Each row has two labels, one from each of two sets.
[-42 -18 -16 -25   7 -13  22  -2  17  -4 -31   1   9  15  12   8 -20  -4
   6   4   2  -9   7 -12  -8   7  -9  -8   1 -24  -4] | <28>, V
[-44  35  -2 -15   9 -14  -4  -7  11 -18 -15   4  -5  16   7   2   0  -8
  -3   1  11 -18   7   5 -21  -9  -5  15   5  26  -6] | <28>, V
[-47 -21 -20  -3   9  -9  21  -6   6   7   6   5  -2   0   9  15 -23   2
   5  14  12  -5  14  -5  -3 -13  -7   5  -5 -27  -1] | <28>, J
[ -4 -13  -4   8  18   4  12  15 -17  10  16   2   2   4  13   7  -4   1
  -6   3  -4  13 -36   5  -2   4 -11 -16   1 -24   4] | <31>, P
[-22 -33 -10  -4  20 -25  30   2  19   2   4   8  -5  16   6   6  -6   8
   1  -6  11  -2  -2  -5  -5  -8  -6 -19  -2 -14  10] | <28>, J
[-25  14  -2   3  10   6  -3  -5 -28   0  -5   1  10  -2  24  10 -22  10
 -10   3   0  -6 -24  16  10  18  -4  -3   0 -39 -10] | <31>, P
[ -5  -5  10  13  16   9 -16   5  -3 -15  -5  -2  -3  14  14   9  16   8
 -13   1  -1   1 -30   4  -6  16 -20  -3   3  -9   3] | <31>, P
[-33 -14 -24  -8  -4 -11   8   7   6  -1   1   1  -4 -16   4   2 -23   1
  -5   5  19  -1  42   0  -4  -2   3  22  -5 -20   2] | <28>, J
[-61  23  -5 -31  15  -8  22   0  24 -25 -18   5  -8   5  20  13  -7  -3
 -15   2   0 -16   9   1   2   6  -7   2   1  -7   8] | <28>, V
[ -4  -3  -8   7  23  12  -7   8 -22 -10   4   1  15  24  19   7   1  16
  -5   2  21  -1 -37   3   3  22 -12 -27   0 -19  -4] | <31>, P
[-36  10  -4 -10  10 -11  20  -5  16  -9  -2  10   0  12  -1   4  -3   5
   5   0   2   0   6  -7  -8  -7   1 -13  -2  15   1] | <28>, P
[-48 -15 -16  14  -8 -14  26  -2  12   8  20   7 -22   0  -1  -5  -7   9
   0   6  14   5  10   0 -14 -14   1   3  -4  21   7] | <28>, J
[-56   4 -14 -19 -12 -14  17  -8   0  -2   5   2  -8 -10  15  11 -16  10
 -10  10  20  -3   3   1  -5  -5   8  11  -6  -8   0] | <28>, J
[ -3  -1  -2   6  17   6   6   6  -8   5   2  -4   2   7  12  10  -2   3
  -5  -2  -4  -1 -19   5  -5  11 -10 -11   4 -11  -2] | <31>, P
[-45 -10 -17   0  -2  -8  23  -7   3   9   4  -2  -9  -4  12  -2 -13   9
   0  12   3  -2   2  -7 -11  -9   0  -5   0  16  -7] | <28>, V
[-24  -6  -2 -10  27   8  13   4 -21   8  14   3  -1   2  22  15   3   8
 -14   1   6  -3 -29  10  -5  -9 -17 -11  -1 -26  11] | <31>, P
[-22   6  -3  12   1  10   5   0 -15   5   5  -3   5   2  20  17 -19   9
  -7  -4  -3  -2 -23   6  -2   7  -4  -5   1 -23  -7] | <31>, P
[-28  15  -6  -9  28   6   7  12 -25  -5 -42   0   8  -5  24  14 -15  13
  -9   7   0   2 -38  11  -3  10  -4  -6 -40 -31   2] | <31>, P
[-54 -18 -15  -8  -4  -6  28  -7   0   6  10  -1  -1  11  23   4 -15  18
  -4   8  10  -9  -4   3  -9   7  -1 -24   0 -14   8] | <28>, J
[-19  -1 -21   8  23   3   0   5 -25  -3   8  -3   3   1  11  12 -14   9
 -10   1   5   3 -27   6  -3   5 -17   5  -2 -25  -1] | <31>, V
[-16  24   0 -10  20  11   7   9 -25  -7   2  -7  11  -9  26   8 -16  10
  -6  -4  -5  -3 -21  10   6  15   4  -5  -4 -31   3] | <31>, V
[-46  29  -8   1  14 -10  11  -1  -8 -10  10  -3  -1  -5  -2  -1  -6   7
   3   5   7 -16  21  13   3  -4   1   4  -2  -2  -7] | <28>, V
[  2   2  -1  16  12  11  -4  14 -20 -14  14  -3  -1   3   8   4  10  13
  -2  -4   6   5 -21   2   4  23 -29 -16  -1   3   0] | <31>, P
[-26  23  -6  -6  20   9  12   4 -15  -8   6  -5   1  -9  26  11  -2  14
 -10 -11 -10   0 -23   6   6  18  -9 -14  -1 -27   1] | <31>, P
[-25  19 -10   2  26  11   2  11 -24  -9   1 -10   5   5  18  -1 -16  11
  -5  -9  -4  -3 -27  25  -1  10 -11   0   2  -9 -11] | <31>, V
[-22  13 -10   3  23  12  -7   4 -17  -9   4  -2  16  10  15  10  -7  13
  -7   1   9  -4 -19   5  -1  15 -10 -14   2 -25  -6] | <31>, P
[-48 -18  -6  -5   8  -6   6 -16   2   9  -8   8   1  10  13  20 -17   1
  -3   8  12  -7  -4  -3 -10   3  -8   4  -3 -18  -9] | <28>, J
[-26 -16 -10 -21  12 -10  25   2  17  -5 -24   4 -13   7   9   7 -21  -4
  -6   3  -7  -3 -13 -10 -19  16  -7  10   3 -20   8] | <28>, V
[-52  35 -19 -23   6 -13   4  -1 -21 -24 -16 -18   8  -2  20   8 -28   8
  -8   5  -2 -18  -7  10   8  32   6  16   3 -29 -14] | <28>, V
[-45  -3 -15 -33  11 -17  21  -5   7 -12 -14   1  -9  22  28   2 -14   5
 -11   5  -1 -22 -19  -4 -12  22  -7 -11   6 -19   4] | <28>, V
[ -9   1  -1   9  13  13   5   6 -21  -3  13  -7 -12  -2  21   4   2   7
   0  -6  -6   0 -28  10   1   8 -11 -27   5 -16  -6] | <31>, P
[-17   1  -2 -10  12  11   0   3 -21   3  11  -5  14  -5   5  12 -10  14
   0   0 -10   5 -21   3   4  17  -8 -10  -2 -31   4] | <31>, P
[ -4   1   1   4  21  10  -4   5 -23  -3  12   0   3   3  22   5   6  11
  -8   4   4  -1 -32   9  -2  11 -18 -14   1 -24   4] | <31>, P
[-41   2 -11  -9   1  -5  18   0   1 -12  -9   0 -11  26  19  -2   2   9
  -3   7   3 -15   0  -1   5   5   4 -23   8  -1   0] | <28>, P
[-20 -49 -18  -8 -13 -19  15  -7  25   1 -18   1  -7  19   7 -18 -18  -2
   2   2   4  -2  -2  -9 -12  16  -1  -3   1 -22   6] | <28>, P
[-33 -13 -19 -17  -5 -11  13  -3   5  -8  -3  -4  -9  12  23   0  -6  13
  -7   4   9  -6  -6   0  -9  15   4 -12   9  -7   6] | <28>, P
[-25  -3  -4  -5  -5 -12  24  -1  18 -13  -2   7 -10  11  11   2   5   9
   1   7  11  -3   7  -2 -10  -1  -1  -9   4  16   4] | <28>, P
[ 42 -53   4  27  27  -1  -4  12  12   6  16   9 -11  18 -14  -5  29  -3
  -1  -2  10   4 -12   3 -17 -21 -30 -17   2   1  12] | <31>, P

Each row has two labels, one from each of two sets.
[ 24  30  19 -22  20   9  11 -10   6  12   1  -7   2  12   7  -7 -13 -16
   8 -36 -11 -29  -9   5   5  11  17 -16 -20  32 -20] | Rh, Qs
[ -6  58 -44 -13   6 -16  18 -42  20   5   6   1  13  31 -11 -27   4 -27
  24 -28  -8  21  -4   4  17   7  -4  -1  19  -1 -17] | rd, Qs
[ 16  14   5 -16  22 -19  14  44  12 -19  12 -22  11 -31  15 -31   5 -21
  12 -17 -10  -1 -11  -2  18   2  47   1 -15  20  -1] | Rh, Qs
[ 24  23  11 -11  24   3  27  26   7  -1  -4 -41  14  -8  10 -18   9 -19
   4  -7  -8 -14 -12   5  16   6  25 -14 -29  12  -7] | Rh, Qs
[  0  19 -45 -12   9  -6  18 -19  24   7  -8   0  -8  25  14 -30   0  -6
  23 -17 -28  -5  -2   0  -4  27  11  -2  -5  25 -20] | rd, Qs
[-12  43   4  -1  69 -15  13  19  11 -16   5 -14   6 -28   2 -42  -5 -24
  17 -14 -22   5 -22  14  13  21  22 -20  -8  -3 -20] | Rh, Br
[  5  32 -21  -4  28  -6  21  -5  25  -7   0   9  -9  -1  13  -1   8 -16
  27  -5 -14  -4  -7   1  13   1   4   7 -20  28 -17] | Rh, Qs
[ 31  47  14 -45  40   2   7  -6  -7  26 -14 -50   7  25  -4 -46  10 -38
  41 -39 -37 -24 -11  12  -8  43  26 -50 -10  41 -20] | rd, Qs
[ 18  37 -49 -24  47 -19   6 -29   4  16  -8 -12 -11  15 -13 -36  -1 -22
  37 -33 -34 -19  -6  18   3   4  18 -11  -8  35 -18] | rd, Qs
[ -2  49  19 -30  14 -12   1  59   5  -8  14 -21 -15 -40  17 -49  15   9
  10 -30  -5  27 -18   9  81  11  21 -14   2   9 -14] | rd, Qs
[  2   5 -45   3  18  -1  16 -23  12   8  -9   6   5  38   7 -10   5 -10
   8  13  -1 -20  -3 -15  20   3  14   0 -26  28 -12] | rd, Qs
[ -6  18 -21 -17   2  12  -3  57  14  -1  20 -42 -25 -31  17 -27  29  -9
  20 -20  -3  29 -12  12  41  -4  11 -19   9  10 -31] | rd, Qs
[  2  20 -27  -4  12   5  13 -12  30 -12   9   9  -2 -21   8  39  -1 -14
  13 -19  17  12   7  13  44   9  -5 -10  -5  -3 -13] | Rh, Qs
[ 22  35   0 -12  43  19  18 -13  12  -2   6  -4  -7 -18   6 -38  14  -5
  18 -10  14 -15   6  10  24 -11  11 -10 -25  29 -17] | Rh, Qs
[ 11  33   0  -5  -1  -8  12  -4   8 -10  16 -26  -2 -17  -7 -16   4 -10
   7 -23  -4  10  23   6  27  -9   4 -19  -7   2 -38] | Rh, Qs
[-10  -4  19 -33 -12   8   3  43 -11   2  23 -38 -19   5  15   3   5  -4
   4 -30  -7  11   2  11  40  -8  -4 -16   9   5  10] | rd, Qs
[ -7  66  -8 -23   7  -1  17 -20  27  -7  14  11   0 -29   2 -14   0 -21
  15 -45  10  42   0  10  62  14   6   5  13 -42 -29] | Rh, Qs
[  7  11   4 -15   1  -4   5  24  -2  -1  10  -5  30   3  18   0  -1  -8
  -4 -28  21  13  47  -4  51   5  23 -12  -9  -6   5] | Rh, Qs
[ 29  74  -6 -36  50   7   7 -14  24  28   0 -30  17  27  10 -56  -1 -34
  37 -42 -56 -30 -12   3 -35  18  16 -33 -13  38 -48] | rd, Qs
[  9  23 -19 -24 -14  -9  -6  28   5  16  12 -25  -5  -1  14 -30 -16 -15
   9 -26 -39  -1  -3  -1   4  11   9 -35  28  16  -3] | rd, Br
[ 28  58  15 -18  20   3  15  17  15  11  20 -33  -9 -52   7 -48   4 -22
  -3 -25   2   9 -11   6  39   2  15 -11  -8  11 -43] | Rh, Qs
[ 25  34 -13 -14  40  -7  -2  44  21   1  15  -8 -22 -20  11 -50   6 -20
  15 -21 -24  12  -7   6  17   5  11  -5  -8   3 -26] | rd, Qs
[  6  43  -1 -22  -8   3  16  10  18  -2   7 -10 -16 -42  15 -24 -22 -12
  28 -26  -2  23   0  16  36  12  16  11  -4   8 -19] | Rh, Qs
[  9  45  -2 -17   4 -15  21   8  -7  47  12  14   0 -45  14 -31  -1 -16
   7 -39  -1  27  -5   2  39   2  16   6  -6  22 -14] | Rh, Qs
[ 30  49 -21 -26  40   4  17 -50  20  13   5  -8  -2   7  15 -42  -2 -27
  13 -41 -34 -25 -24   3  -7  -2  40 -14 -34  46 -37] | Rh, Qs
[  3  41 -17 -11  12  -9  13  -6  19 -17  13  30 -13 -26   4  -8 -11  36
   7 -45   0  27  -9   9  50   4   8  58  46  21 -16] | Rh, Qs
[-16  19   0 -21 -23 -32  -5  37   0 -12  31  -9   9 -15  20  -2   5  11
  44 -55  19  43   1  16  79  22   0   1  30 -13   7] | Rh, Qs
[ -5  17  -5 -18   6 -29 -11  36   3   4  20 -24  18  -4  19 -10   6  -9
  10 -29 -13  21   2  -6  30  24  37 -26  33 -15  12] | rd, Br
[ 14  61 -33 -29  45 -24  22 -32  19  21 -12   6  15   0  -2 -54 -19 -34
  54 -70 -29 -17 -25  13  43  25  13 -11 -11  55 -37] | Rh, Qs
[ 23  28  19 -34  26   7   3  51   1   7  19 -67  -8 -34  28 -22   7  -9
   8 -19 -14   4 -22 -11  43   0  30 -21 -26   1  -5] | Rh, Qs
[ 20  19  45  -5  26   5   8  18  23   4   7 -26 -12 -20   2  -9   8  -9
  11   9  -3 -16  -6  14  15 -35  26  -4 -32  -1 -21] | Rh, Qs
[ 13  24 -14 -39  16   1  12   0 -12   6  -6 -18  17  18  18  -3 -13 -18
  21 -50  -8 -19  -4 -11  28  97   1 -27  38  38 -14] | Rh, Qs
[ 26  65 -33 -34   9   9  31 -21  12  13 -13 -22   8   2  13 -42 -10 -31
  27 -56 -25 -19 -25  -2  11  16  24 -35 -26  38 -17] | Rh, Qs
[ 15  51 -18 -19  30 -13   8 -43  14  13  -8   6  10 -15  -3 -40 -15 -38
  31 -76 -33   0  15  -1  17  32  24 -12  -3   7 -19] | Rh, Qs
[ 16  52 -31  -4  23  -9  20 -19  11   1   7  11   0  -7  12  -4  10 -15
  31 -18   1  16  15  -4  14  -6   9  16 -12 -18  -7] | Rh, Qs
[-12  14 -59   7  17 -12  10 -50  31   9  -5  49   4  30   5  21  -4  -1
  34   4   1  -9  21  -5  -1 -10  -6  25  -7  12   0] | Rh, Qs
[ 21  77 -31 -12  38  -1  17 -29  20   9   5   3   2 -16   0 -54   3 -32
  30 -25 -11  24  -5   7  23  -2  15  -1 -24  16 -50] | Rh, Qs
[ 14  15  51 -42   9  -4   2  65  -8   3  12 -59  -6 -30  17 -47  13  -4
  -3 -40 -12  10 -10   1  46  -7  33 -33 -21   6 -18] | Rh, Qs
[ -1  36  -3 -30   7 -10  23  23  -4  -1  18 -18   4 -13  16 -18  12 -11
  11 -37 -11  28 -18  21  40   3   6  -6  29  -6 -10] | rd, Qs
[ 13  67  10 -18  19 -30  10  -2  33  -9   1  22 -23 -34  15 -27   2 -14
  15 -70   1  32 -13  19  53  22  -6   3  15  45 -19] | Rh, Qs
[-18 -11   9 -17  -8 -25   3  73  -4 -17  23 -22 -17 -32  27  -7  16  35
  -3  13  22  27   0  -3  59  -7  24  15 -16 -20  17] | Rh, Qs
[ 20  60   6  -6  17  -1  17   6  33  -3  -2 -28  -8 -53  11 -50   0 -13
  11 -43   4  17 -18  17  49   3  17   2 -22   9 -47] | Rh, Qs

Each row has two labels, one from each of two sets.
[ -7  -6  -1  16  19  -3  -6  -8 -18  -6  -7   0   6  36  -5 -11 -38  -9
  -6 -14  11   8   2  43   0   9   2 -12   5 -21   8] | Mj, tz
[ -3   8   2  -9  12   6  14  -2 -13   1  -6  -7   5  -2  -6 -17   5  13
   0  14   2   2   4 -84   8  -2   6  -3  12   0  -8] | Fb, dq
[ -9 -31   6 -19   4  -5 -20   1 -10  -1 -20  13   5  30   7  -7  36   8
  26  -9   3   6 -15 -77  -1   2  -6   2   4   2   0] | Fb, tz
[ -4 -15   0  -2   8  -5  -8   0  -6  -2  11   3  -6  32   2 -11 -29  -8
  -6 -12   8  -1   3  76   3  13 -21  -5  -1 -14   9] | Mj, tz
[-38   0   2 -51  -3  -3   7  -4  17  10 -12   1 -15 -17   1 -13 -17 -27
  -2 -11 -12  -2   4  84  -3  14  -7   7 -21  14  18] | Mj, hm
[  4 -32  -2  42   5  -8   0  11 -10 -10  12   2  11  28  -5 -10  21 -15
 -12 -14  13  -6   6  38  12   8   1   0  10  -8   8] | Mj, tz
